Here is a tiny trained network, its code and every weight. The questions are about switching its units off for an input and a class, where a switched-off unit gives its printed mean instead of its output.

import numpy as np


def w(rows, s, z=0):
    codes = np.array(rows[::2]) - 128.0
    scale = np.full(codes.shape[1], s)
    scale[-1] = z or s
    return codes * scale


def f(y):
    return y / 2 * (1 + np.tanh(0.7978845608 * (y + 0.044715 * y**3)))


def log_softmax(a):
    a = a - a.max(-1, keepdims=True)
    return a - np.log(np.exp(a).sum(-1, keepdims=True))


def net(x, mask):
    res = np.array(x, float).reshape(1, 7) / 4 @ E
    y = f(res @ A[0][:, :-1].T + A[0][:, -1])
    res = res + np.where(mask, y, B[0][:, -1]) @ B[0][:, :-1]
    return log_softmax(res[-1] @ U[:, :-1].T + U[:, -1])


A, B = {}, {}
E = w([
[105,180,109,142,178,159],'x0',
[44,17,255,146,181,128],'x1',
[143,149,139,38,173,14],'x2',
[246,68,60,244,114,139],'x3',
[197,80,133,53,166,159],'x4',
[152,156,231,225,76,73],'x5',
[205,200,190,20,116,157],'x6',
],0.0085)
A[0] = w([
[77,122,126,132,70,66,179],'neuron 1',
[95,112,49,86,150,115,181],'neuron 2',
[71,157,129,161,105,81,93],'neuron 3',
[133,169,68,156,172,148,221],'neuron 4',
[61,141,141,105,117,252,175],'neuron 5',
[149,78,137,167,163,133,214],'neuron 6',
[101,127,194,114,78,158,162],'neuron 7',
[109,161,144,154,92,211,92],'neuron 8',
[115,112,185,113,156,134,24],'neuron 9',
[111,88,127,168,121,147,83],'neuron 10',
[93,72,88,62,214,111,253],'neuron 11',
[194,164,131,99,112,131,65],'neuron 12',
[103,87,96,185,115,151,139],'neuron 13',
[157,136,183,64,111,108,174],'neuron 14',
[95,70,225,110,185,98,155],'neuron 15',
[92,73,106,202,118,155,129],'neuron 16',
[121,82,94,206,116,135,123],'neuron 17',
[60,149,149,157,95,72,123],'neuron 18',
[153,98,116,92,42,107,182],'neuron 19',
[84,115,150,125,166,157,91],'neuron 20',
[166,152,87,113,178,171,97],'neuron 21',
],0.014,0.0051)
B[0] = w([
[110,171,112,157,197,112,195],'neuron 1',
[152,175,153,41,232,104,214],'neuron 2',
[90,156,102,156,213,70,181],'neuron 3',
[173,215,54,94,103,40,214],'neuron 4',
[254,115,178,83,253,165,224],'neuron 5',
[153,74,161,180,119,155,207],'neuron 6',
[116,175,78,121,188,111,194],'neuron 7',
[171,128,117,89,205,146,185],'neuron 8',
[43,122,138,152,135,125,165],'neuron 9',
[128,112,121,173,84,138,174],'neuron 10',
[194,94,183,84,204,148,253],'neuron 11',
[236,110,106,124,29,74,195],'neuron 12',
[211,76,94,197,131,158,212],'neuron 13',
[184,78,121,193,182,201,226],'neuron 14',
[9,93,195,202,208,163,250],'neuron 15',
[216,67,63,222,70,201,232],'neuron 16',
[168,120,84,192,150,169,230],'neuron 17',
[83,178,105,142,194,107,202],'neuron 18',
[207,122,89,154,171,161,191],'neuron 19',
[124,58,138,105,97,150,169],'neuron 20',
[95,190,126,46,126,57,195],'neuron 21',
],0.0081,0.012)
U = w([
[193,81,119,169,92,200,225],'0',
[172,145,103,101,176,131,219],'1',
[84,86,121,99,53,116,42],'2',
[92,111,121,116,95,173,9],'3',
[85,92,201,139,196,172,143],'4',
[146,148,134,81,5,83,57],'5',
[91,126,116,92,102,128,4],'6',
[42,162,102,174,132,102,73],'7',
],0.013,0.004)

Each question gives the input, the list of numbers given to net, and the class t.
The units are the neurons (one row each of A and B). Each row of codes is followed by its name. A weight is (code - 128) times the scale printed after its matrix; where a second scale follows, it is the last column's (A, B and U).
mask holds one flag per neuron, in row order. A switched-off neuron (its flag False) gives its mean, the last column of its row in B, instead of its output. The means were averaged over made-up inputs and are rounded, as every weight is.
A unit's drop is (log p(t) with every unit on - log p(t) with that unit switched off) / (log p(t) with every unit on - log p(t) with every unit switched off).
The circuit of an input: a set's keep is (log p(t) with only the set's units on - log p(t) with every unit switched off) / (log p(t) with every unit on - log p(t) with every unit switched off). Starting from the 12 units with the biggest drops (on a tie, the unit counted first), units are removed one at a time, each time the one whose removal leaves the highest keep (on an exact tie, the one counted first), for as long as the keep stays at least 0.8.
circuit, biggest first: the units of the circuit, biggest drop first
k most important neurons: the k neurons with the biggest drops, biggest first
drop when u is switched off: that unit's drop, to one decimal
input [-3,-4,7,2,6,0,7], class 0: circuit, biggest first : (neuron 14)
input [7,-3,6,7,-6,8,-7], class 7: 3 most important neurons : (neuron 3; neuron 18; neuron 5)
input [4,-2,1,0,2,5,3], class 0: 2 most important neurons : (neuron 2; neuron 21)
input [-5,-8,6,-2,3,8,0], class 0: 3 most important neurons : (neuron 14; neuron 2; neuron 12)
input [-6,-3,7,7,-7,0,8], class 0: 2 most important neurons : (neuron 14; neuron 19)
input [-4,-3,0,-4,7,7,0], class 0: 2 most important neurons : (neuron 2; neuron 14)
input [0,2,2,-8,-7,2,-5], class 7: 2 most important neurons : (neuron 18; neuron 3)
input [-5,-3,1,4,-6,0,8], class 0: 2 most important neurons : (neuron 19; neuron 14)
input [-6,1,6,-6,7,-1,8], class 4: drop when neuron 15 is switched off : 0.3
input [0,6,3,4,2,-2,-8], class 0: drop when neuron 16 is switched off : 0.8
input [-4,6,-5,-1,1,-8,-6], class 0: drop when neuron 16 is switched off : 1.5
